Below is a small trained network, with its code and all its weights. Each question gives an input and a class and asks what happens when units are switched off, that is, made to give their printed mean instead of their output.

import numpy as np


def w(rows, s, z=0):
    codes = np.array(rows[::2]) - 128.0
    scale = np.full(codes.shape[1], s)
    scale[-1] = z or s
    return codes * scale


def norm(h):
    return h / np.sqrt((h * h).mean(-1, keepdims=True) + 1e-5)


def f(y):
    return y / 2 * (1 + np.tanh(0.7978845608 * (y + 0.044715 * y**3)))


def log_softmax(a):
    a = a - a.max(-1, keepdims=True)
    return a - np.log(np.exp(a).sum(-1, keepdims=True))


def net(x, mask):
    res = np.array(x, float).reshape(1, 2) / 4 @ E
    u = 0
    for l in range(2):
        y = f(norm(res) @ A[l][:, :-1].T + A[l][:, -1])
        res = res + np.where(mask[u : u + 9], y, B[l][:, -1]) @ B[l][:, :-1]
        u += 9
    return log_softmax(norm(res)[-1] @ U[:, :-1].T + U[:, -1])


A, B = {}, {}
E = w([
[119,68,63,216,193],'x0',
[145,217,126,145,2],'x1',
],0.005)
A[0] = w([
[175,188,175,94,68,11],'0.n0',
[201,34,84,76,129,228],'0.n1',
[148,111,103,203,185,100],'0.n2',
[155,123,172,75,192,134],'0.n3',
[70,162,73,110,150,1],'0.n4',
[149,108,196,82,180,14],'0.n5',
[202,127,192,80,2,124],'0.n6',
[194,152,125,149,21,48],'0.n7',
[126,239,192,118,110,13],'0.n8',
],0.0074,0.00071)
B[0] = w([
[94,157,57,119,164,215],'0.n0',
[131,181,113,207,130,160],'0.n1',
[93,77,6,129,139,190],'0.n2',
[150,150,199,189,2,175],'0.n3',
[148,127,123,104,130,122],'0.n4',
[193,115,180,156,41,170],'0.n5',
[46,153,92,75,212,254],'0.n6',
[134,107,245,25,99,218],'0.n7',
[60,123,124,147,145,204],'0.n8',
],0.0057)
A[1] = w([
[138,227,197,109,113,230],'1.n0',
[161,69,142,77,223,4],'1.n1',
[118,128,107,162,128,172],'1.n2',
[107,155,115,152,94,173],'1.n3',
[126,76,77,79,165,114],'1.n4',
[97,157,32,98,148,104],'1.n5',
[222,167,92,175,127,237],'1.n6',
[220,106,254,160,129,82],'1.n7',
[64,232,120,98,152,126],'1.n8',
],0.0082,0.0015)
B[1] = w([
[123,113,100,183,223,236],'1.n0',
[130,151,101,98,12,131],'1.n1',
[84,143,137,112,153,148],'1.n2',
[165,140,146,62,131,146],'1.n3',
[109,194,91,170,156,172],'1.n4',
[183,117,240,168,154,205],'1.n5',
[120,166,184,29,169,152],'1.n6',
[253,190,192,153,90,183],'1.n7',
[158,115,178,2,228,255],'1.n8',
],0.0057,0.0051)
U = w([
[86,154,162,41,205,210],'0',
[100,105,82,111,5,4],'1',
[103,79,34,252,185,169],'2',
[243,159,219,202,89,83],'3',
],0.017,0.0029)

Each question gives the input, the list of numbers given to net, and the class t.
The units are the neurons (one row each of A and B). Each row of codes is followed by its name. A weight is (code - 128) times the scale printed after its matrix; where a second scale follows, it is the last column's (A, B and U).
mask holds one flag per neuron, layer by layer. A switched-off neuron (its flag False) gives its mean, the last column of its row in B, instead of its output. The means were averaged over made-up inputs and are rounded, as every weight is.
A unit's drop is (log p(t) with every unit on - log p(t) with that unit switched off) / (log p(t) with every unit on - log p(t) with every unit switched off).
unit that matters most: the unit with the biggest drop
top k neurons: the k neurons with the biggest drops, biggest first
k most important neurons of layer l: the k neurons of layer l with the biggest drops, biggest first
drop of u: that unit's drop, to one decimal
input [5,5], class 1: top 4 neurons : [0.n6, 0.n0, 1.n8, 1.n0]
input [1,-7], class 2: 2 most important neurons of layer 0 : [0.n7, 0.n2]
input [0,-1], class 3: unit that matters most : 0.n6
input [4,3], class 2: top 3 neurons : [0.n2, 0.n3, 1.n8]
input [2,2], class 1: top 2 neurons : [0.n6, 0.n7]
input [0,-6], class 3: 3 most important neurons of layer 0 : [0.n6, 0.n3, 0.n0]
input [1,-2], class 2: top 3 neurons : [0.n2, 1.n8, 1.n7]
input [1,-3], class 2: 2 most important neurons of layer 0 : [0.n2, 0.n7]
input [4,2], class 2: top 2 neurons : [1.n8, 0.n2]
input [1,-5], class 2: 2 most important neurons of layer 1 : [1.n8, 1.n5]
input [0,-5], class 3: drop of 0.n6 : 1.1
